Here is a tiny trained network, its code and every weight. The questions are about switching its units off for an input and a class, where a switched-off unit gives its printed mean instead of its output.

import numpy as np


def w(rows, s, z=0):
    codes = np.array(rows[::2]) - 128.0
    scale = np.full(codes.shape[1], s)
    scale[-1] = z or s
    return codes * scale


def f(y):
    return np.maximum(y, 0)


def log_softmax(a):
    a = a - a.max(-1, keepdims=True)
    return a - np.log(np.exp(a).sum(-1, keepdims=True))


def net(x, mask):
    res = np.array(x, float).reshape(1, 5) / 4 @ E
    y = f(res @ A[0][:, :-1].T + A[0][:, -1])
    res = res + np.where(mask, y, B[0][:, -1]) @ B[0][:, :-1]
    return log_softmax(res[-1] @ U[:, :-1].T + U[:, -1])


A, B = {}, {}
E = w([
[121,220,134,246,206,166,245,193],'x0',
[217,106,62,104,139,118,158,56],'x1',
[119,10,126,110,74,105,244,139],'x2',
[121,15,151,82,122,173,40,218],'x3',
[170,158,58,205,61,221,184,108],'x4',
],0.012)
A[0] = w([
[153,206,101,117,115,143,102,95,253],'N1',
[171,117,182,83,216,114,129,187,206],'N2',
[84,209,106,144,154,183,119,133,235],'N3',
[36,172,251,139,102,63,110,189,198],'N4',
[139,143,100,83,104,106,183,59,136],'N5',
[35,135,232,133,127,168,115,213,93],'N6',
[91,81,114,104,113,122,158,175,244],'N7',
],0.011,0.0052)
B[0] = w([
[234,111,112,132,69,188,96,178,214],'N1',
[120,149,124,197,166,150,56,98,198],'N2',
[138,167,151,112,78,148,168,179,235],'N3',
[122,113,253,155,111,107,146,96,251],'N4',
[124,86,105,164,130,135,107,45,186],'N5',
[106,79,187,181,171,129,172,95,230],'N6',
[86,155,136,174,111,68,41,140,190],'N7',
],0.013,0.019)
U = w([
[136,145,139,173,104,136,149,176,203],'0',
[104,111,133,17,149,125,192,131,52],'1',
[130,159,55,200,194,121,222,77,176],'2',
[164,92,169,172,104,170,191,91,69],'3',
[68,132,162,160,251,125,166,143,3],'4',
[131,78,159,171,159,127,44,84,237],'5',
[172,188,57,124,145,164,132,182,73],'6',
[55,93,145,7,126,25,56,102,66],'7',
],0.011,0.0059)

Each question gives the input, the list of numbers given to net, and the class t.
The units are the neurons (one row each of A and B). Each row of codes is followed by its name. A weight is (code - 128) times the scale printed after its matrix; where a second scale follows, it is the last column's (A, B and U).
mask holds one flag per neuron, in row order. A switched-off neuron (its flag False) gives its mean, the last column of its row in B, instead of its output. The means were averaged over made-up inputs and are rounded, as every weight is.
A unit's drop is (log p(t) with every unit on - log p(t) with that unit switched off) / (log p(t) with every unit on - log p(t) with every unit switched off).
The circuit of an input: a set's keep is (log p(t) with only the set's units on - log p(t) with every unit switched off) / (log p(t) with every unit on - log p(t) with every unit switched off). Starting from all 7 units, units are removed one at a time, each time the one whose removal leaves the highest keep (on an exact tie, the one counted first), for as long as the keep stays at least 0.8.
units of the circuit, in order: the units of the circuit, biggest drop first
unit that matters most: the unit with the biggest drop
top k neurons: the k neurons with the biggest drops, biggest first
drop of u: that unit's drop, to one decimal
input [5,2,6,8,-1], class 5: unit that matters most	N7
input [8,4,4,5,5], class 0: units of the circuit, in order	[N6, N5]
input [-5,8,2,2,6], class 5: top 2 neurons	[N3, N5]
input [2,-7,3,-2,7], class 0: units of the circuit, in order	[N5, N4]
input [5,1,-1,-2,-7], class 4: top 3 neurons	[N1, N5, N7]
input [7,-6,4,-4,7], class 0: units of the circuit, in order	[N3, N4]
input [-5,6,6,-3,3], class 5: units of the circuit, in order	[N5, N3]
input [5,-6,6,6,1], class 4: top 3 neurons	[N6, N1, N5]
input [7,-3,-7,-1,-4], class 3: units of the circuit, in order	[N3, N4]
input [2,0,5,-8,8], class 2: top 2 neurons	[N4, N5]
input [1,7,4,-7,4], class 2: top 2 neurons	[N4, N3]
input [8,0,2,-3,6], class 0: top 2 neurons	[N3, N6]
input [-3,8,-5,-6,-1], class 6: units of the circuit, in order	[N4, N1]
input [-1,7,8,7,5], class 5: unit that matters most	N7
input [-7,3,2,-6,2], class 5: top 3 neurons	[N3, N5, N4]
input [3,3,-4,0,7], class 6: top 2 neurons	[N4, N6]
input [1,-8,-1,-6,7], class 0: top 4 neurons	[N3, N5, N6, N4]
input [-4,-6,-1,-2,3], class 3: top 2 neurons	[N2, N7]
input [-2,7,8,-2,-6], class 7: drop of N4	0.3
input [-1,-5,-6,-5,-1], class 3: drop of N4	0.3
